Table B holds the same points as the rows below and some others, measured another way and shuffled. Each row below is followed by which row of B it is.
B:
1: [-243   59 -146   74 -150   45  -67  199 -177  278  -46  -47 -110  282
  -13  238]
2: [ -45   87   56  131   61 -181 -120   58 -238  -60   -5   24    0   82
  -51  151]
3: [  35  -41 -284  -72  -51  313  177 -103  520 -103   66 -145  334  -85
 -425 -196]
4: [-143  102 -111  194  199   57  101   71    1  475   92  -76  -29   18
  191  271]
5: [-163  172 -106  113  -44  -90    2  230 -181  133   32  -63  -36  148
   20  215]
6: [-225  244  -73  137 -170 -240 -150  382 -486   86  -24  -52 -239  320
   29  283]
7: [  67  145  103   62  226 -255 -191  101 -328 -146  -39  -28 -129  144
 -103  103]
8: [-108   45   60  152  -10 -171 -309   61 -413   26 -110   55 -207  266
  -49  221]
9: [ -44   17  -57    3  207   83   89   72   41  285   51 -108   14   63
  -27   78]
10: [ 140 -135  -41  -54  183  195  192 -238  451 -134  105  -61  432 -245
 -339 -225]
11: [-192  344   -5  245   59 -358 -167  379 -589  199    0  -36 -326  278
  237  432]
12: [-120  307  -50  222  211 -243 -247  302 -538  338  -42 -108 -514  349
  192  379]
13: [ 203  -77  -93  -48  377  247  305 -242  590  -10  170 -143  427 -332
 -273 -238]
14: [  18  138   16  -99  -23 -201 -247  224 -340 -337 -128  -49 -122  334
 -311   28]
15: [-159   44 -260   39 -354  107  -57   89   65 -119  -28  -60   89  167
 -330    4]
16: [  70   21   76 -231  176  -68 -109   87  -82 -314 -159    2  152  260
 -279   55]
17: [ 128 -201  -89 -290   76  297   93 -112  399 -180  -30 -121  300   34
 -541 -315]
18: [ -99   74 -208  186  -76   86   70    2  139  123  110  -90   86  -55
 -123   39]
19: [-209  151 -406  234 -242  201  -24   20  192  169   11  -85    2  111
 -117  192]
20: [  89  131   35   17  417  -98 -106  101 -197  161  -15 -132 -231  163
  -29   94]
21: [-150   -2  -27   65   -4   20  311  125   95  237  196  -47  321 -157
   39   69]
22: [  -6  -28  -98    9  346  226  158 -117  315  303   32  -69  201  -31
    4  129]
23: [-231  110  -96  201  -16  -36  -54  177 -248  407   19  -41 -173  192
  145  307]
24: [ -25   71   58  -93 -197 -242 -363  196 -443 -468 -193   23 -122  396
 -397   17]
25: [  -6  233  192  105  196 -463 -540  283 -871  -82 -206    2 -601  509
   -8  288]
26: [-192  -65   11  -37   -6   58  143  136  -31  259   25    7  209   96
   32  180]
27: [-101   64  -36  -32  124    4  118  214  -82  263   56 -108   20  121
    8  122]
28: [-117  406  -24  223    8 -443 -500  400 -822  -43 -163  -51 -639  533
   46  395]
29: [ -43   12 -200 -158 -120  170  143  110  257 -140   15 -116  281   82
 -358  -92]
30: [-190   63 -184  -22 -200   67  -63  228 -118  121  -56  -91  -81  306
 -174  115]
31: [  52 -168   -8 -220  -98  128   33  -82  234 -389  -54    4  416   33
 -505 -210]
32: [-118 -142   26  -23 -188   19  -45   54 -123   11    3    1   87  107
 -252  -62]
33: [ -75  143   23  -25   79 -154   32  253 -208   -7   13  -50   54  149
  -28  158]
34: [-186  367   64   80  135 -407  -59  558 -665  216   12  -85 -299  339
  268  422]
35: [ -48   15 -134    5   -2  113  209   43  234   52  122  -99  269  -90
 -176  -43]
36: [  -7 -178 -252  115   74  435  147 -373  620  204   72  -53  331 -197
 -242  -84]
37: [  43  -98   50 -281   80   72  127   43  170 -255  -39  -18  415   68
 -331  -88]
38: [ -81   33 -107 -222  174  160  241  246  134  271   26 -162  152  166
  -65   78]
39: [  58   66   90  -93  -60 -237 -302  141 -364 -467 -142   -2  -77  292
 -393  -42]
40: [  51 -210 -188 -145 -248  287  -90 -143  280 -252  -51 -111  129   95
 -676 -378]
41: [ -75  170  -25   72  100 -160 -337  207 -461   90 -155  -56 -403  427
  -49  253]
42: [ -39 -209  -74 -116  217  367  420 -154  571  308  134  -54  559 -217
  -84  -37]
43: [ -47  149  -56   -2   57 -113 -265  225 -362   20 -125  -99 -330  389
 -152  138]
44: [-297  118 -221  257 -158   73  276  169   89  443  210  -69  176 -100
  171  243]
45: [  -7  115  -59  -75  128  -22   69  172   -4  -33   11 -101   99  112
 -140   61]
46: [  -8   50  -62 -116 -105  -47  -98  152  -94 -275  -68  -66   52  213
 -365  -57]
47: [  47  120  115 -132  228 -202    9  238 -224 -136   -7  -69   56  148
 -113   63]
48: [ -13   21  151  -55  187 -150  135  141 -117  -17   72   -7  236  -21
  -29   68]
49: [ 269 -169  -21 -334  310  249  -28 -197  376 -315 -114 -114  232   85
 -576 -307]
50: [ -64   84 -378  221  246  393  499 -140  727  524  298 -195  381 -381
   90   69]
51: [  79   46  108 -240  187 -140  -94  268 -298 -124  -70 -129 -123  288
 -273  -74]
52: [ 102  -64 -166   70  242  259   81 -226  387  154   87 -139  106 -135
 -245 -139]
53: [ 202 -125  208 -289  163  -96  -60  -22  -22 -520  -75    3  293   64
 -486 -240]
54: [ 114 -184 -141  -84  238  376  228 -269  587  107   93 -125  358 -197
 -324 -225]
55: [  27   67   27  -33  353  -19   52   97  -49  194   27 -103   -9   84
   -1  105]
56: [  52 -147  -79   28  132  217   21 -222  282   74   30  -58  162  -71
 -273 -121]
57: [ 124  127  107 -106  356 -171 -102  102 -169 -203  -82  -45   17  174
 -141   88]
58: [   9  103 -135  112  210   74  180   -4  220  161  141 -123  153 -135
  -43   37]
59: [-190  203  -84  395  261  -82    5  102 -226  646  117  -61 -249   31
  399  428]
60: [ 229 -159 -130 -204  232  318   30 -234  475 -172  -27 -155  201  -20
 -551 -337]
61: [-324   75 -369  317  -62  308  268   25  299  741  174 -105   85  -66
  238  314]
62: [  -3  125  -91   98  420   85  265  -12  264  313  137  -93  233 -146
  156  205]
63: [-119   47 -207  164   93  176  174   30  177  451  147 -142   18  -58
   31   90]
64: [ -48  172    2 -112  109 -160 -269  302 -429  -48 -193  -69 -286  496
 -123  218]
65: [ -26   70   68   68  219 -105   67   46  -59   48   50    6  172  -23
   37  165]
66: [  94  -95   33 -152  -63   -8   39   27   61 -334   51  -78  230  -26
 -483 -302]
67: [ -84  -15 -237   60   15  249   90  -22  245  281   58 -133   45   34
 -158    5]
68: [  -7  236  279   55  268 -514 -224  340 -725  -99  -50   22 -233  263
  113  281]
69: [ 142   70   52 -164  217  -96 -109   67  -68 -339  -93  -62   76  172
 -319  -42]
70: [  87   28   16 -124   39  -85 -168   64 -116 -352  -95  -48   24  198
 -389  -85]
71: [ 144 -224 -346 -267  -39  564  119 -272  774 -195  -36 -190  362  -11
 -725 -423]
72: [  32  -22  -45  -77 -136  -25 -171   22  -58 -357  -85  -32   65  169
 -450 -129]

[-192  250  -31   88   92 -181  165    2 -116   33    4 -106  131   82
  -78 -151  140   92   81  -12  -20 -117  116  185  220] => 31
[ 177 -105   83  -72 -106  219  135  266  -72   84   77   66  -60   47
   26  -11 -249   91    8  -90  130   -5 -125  -15  -46] => 33
[  -5  100   28  -20  -43   41 -150 -128   58   10   11  194  -51  -95
 -187  -28 -191  -52  -84  346  -64  172  102   15 -133] => 70
[  29   15 -113 -122  -37 -136  -46  -63  -28   36 -107  -56   -4   25
 -240 -149  -56   29  -44  196   47  109  -95   98  -97] => 17
[ -11  -20 -124  -79  -74  119   84   13 -156   86  -37 -101  -17  -60
  -66  -32    9  114  -15 -155   89   28  -11   64  -17] => 43
[ -10   40 -116  -83  -37  -43   22  -35  -89   61  -65  -67    5  -15
 -160 -104  -16   69  -23   68   40   55  -27   96  -39] => 55
[-208   70  -28   14   13  -38   40 -125  -34  -88 -203 -131   12  206
  -81 -158  172  125  -39  -77   83  -17  -21  118  116] => 36
[ -34  131  207   82    8 -111   23  -54  -14   -4  164  143   52 -145
  -91   72 -156 -101  -67   11  117   22   53   14  -76] => 21
[-141  261 -214   23   93 -169  243  109 -217  158   21 -207  156   37
 -103 -205  172  161  181  -14  -95 -135  145  242  275] => 13
[  -6  118  -58  -55  -35 -165 -179 -257  -16   62   73  107   12 -338
 -307   45 -148 -149 -115  262   15  223  102   37 -253] => 51
[ -42   49 -128    1   -6  161  323  278 -249  156   61 -202   62   48
   79  -76   81  216  170 -394   64 -151   52  131  249] => 50
[ -82   43  -39    9   14   31  125   96  -70   21  -20 -128   33   98
  -45  -91   36   92   90 -217   92  -13   18  106  148] => 18
[  38   38  -13  -19  -39  110  145  156 -122  104   77   -5    8  -21
  -18  -33  -97   92   52  -87   50  -29   21   59   47] => 46
[   5   36 -153  -67   -1  -10   34   77  -58   92   10 -110   23  -37
 -171  -89  -51   30  106  -66   34  101   40  108   46] => 34
[ 137 -123   33 -121 -136  160  -39   22  -26   32  -27   86 -104  -41
  -95    5 -221   30 -114   49  133  119 -131  -36 -201] => 30
[  66  -65  306   24 -116  254  -80  -14   89  -84   52  299 -125    2
   15   98 -308  -38 -176   76  136  100  -49 -116 -184] => 2
[ 100 -190  177  -73 -144  254  105  140  -34  -62 -122   47 -120  249
   83  -50 -142  164 -135 -133  233  -47 -272  -44  -72] => 8
[ -49   43 -134  -42  -64  156  136   20 -214  122    2  -86    2 -101
  -19  -22   45  150    1 -159   38  -29   68   76   31] => 64
[ -35   -1  -25  -75    0 -128 -357 -237  262 -120 -115   74  -69   -8
 -387  -79 -189 -195  -42  284   42  399   21   31 -172] => 47
[ -41  -32  152  -41  -19 -237 -181 -226  147 -162 -127   37  -27   73
 -255  -57 -103 -125 -166  104  223  183 -174   19 -195] => 32
[-223  108  -72    4   29 -136 -143 -301   44  -91 -150  -75   13   -8
 -239  -82  108  -38  -62   37   54  166   81  100  -15] => 4
[ -25   -9  -38  -63   15 -111 -147  -51  143  -68 -107  -44  -21  108
 -266 -131 -101  -70   33   84   83  223  -46   77  -25] => 35
[-126  142  -27   11   18  -45 -160 -186   82  -40  -59   79  -13  -21
 -223  -83  -55  -50  -32  255  -60  179  139   74  -25] => 7
[-147  164 -208  -47  -16  -23  -15 -186 -124   65 -125  -60   16  -49
 -176 -137  119  114  -41  203 -100   47  123  138   15] => 41
[-147  173  -46   77   63  -60  238  104 -176   82   70 -151  119   18
   -6  -77  121  111  124 -253   50 -130  109  156  230] => 68
[   6   68   35  -38   18 -179  -77  -19   95  -36  -58   36   10  115
 -228 -152 -129  -41   -3  251   36  116  -61   88  -33] => 48
[  81 -146   14  -89 -122  191  167  140 -162   58  -14  -86  -51   13
   39   16  -69  135  -51 -334  240  -37 -168    1  -55] => 67
[  72  -96  161  -39  -72   94  -33   54   69  -58   -8   92  -72   78
  -71   -3 -217  -19  -67  -43  181  107 -128  -31 -103] => 37
[-106  138  -33   57  -10  147  167   58 -174   99   86  -15   39  -81
   29   -1   25  117   50 -152   -9  -71  166   80  124] => 57
[ -35   69 -218  -49  -54  161  326  176 -357  216   25 -204   57  -58
   62  -77  135  272   83 -279   22 -181   50  138  160] => 12
[-222  195 -277  -71   76 -338 -134 -284   21  -33 -280 -191   61  130
 -373 -305  208   43    9  336  -95  140   52  233   66] => 1
[ -31   70  -59  -20  -58  116  284  131 -273  127  -14  -92   34   53
   75  -96   82  249   -7 -123   42 -200  -25  105  109] => 59
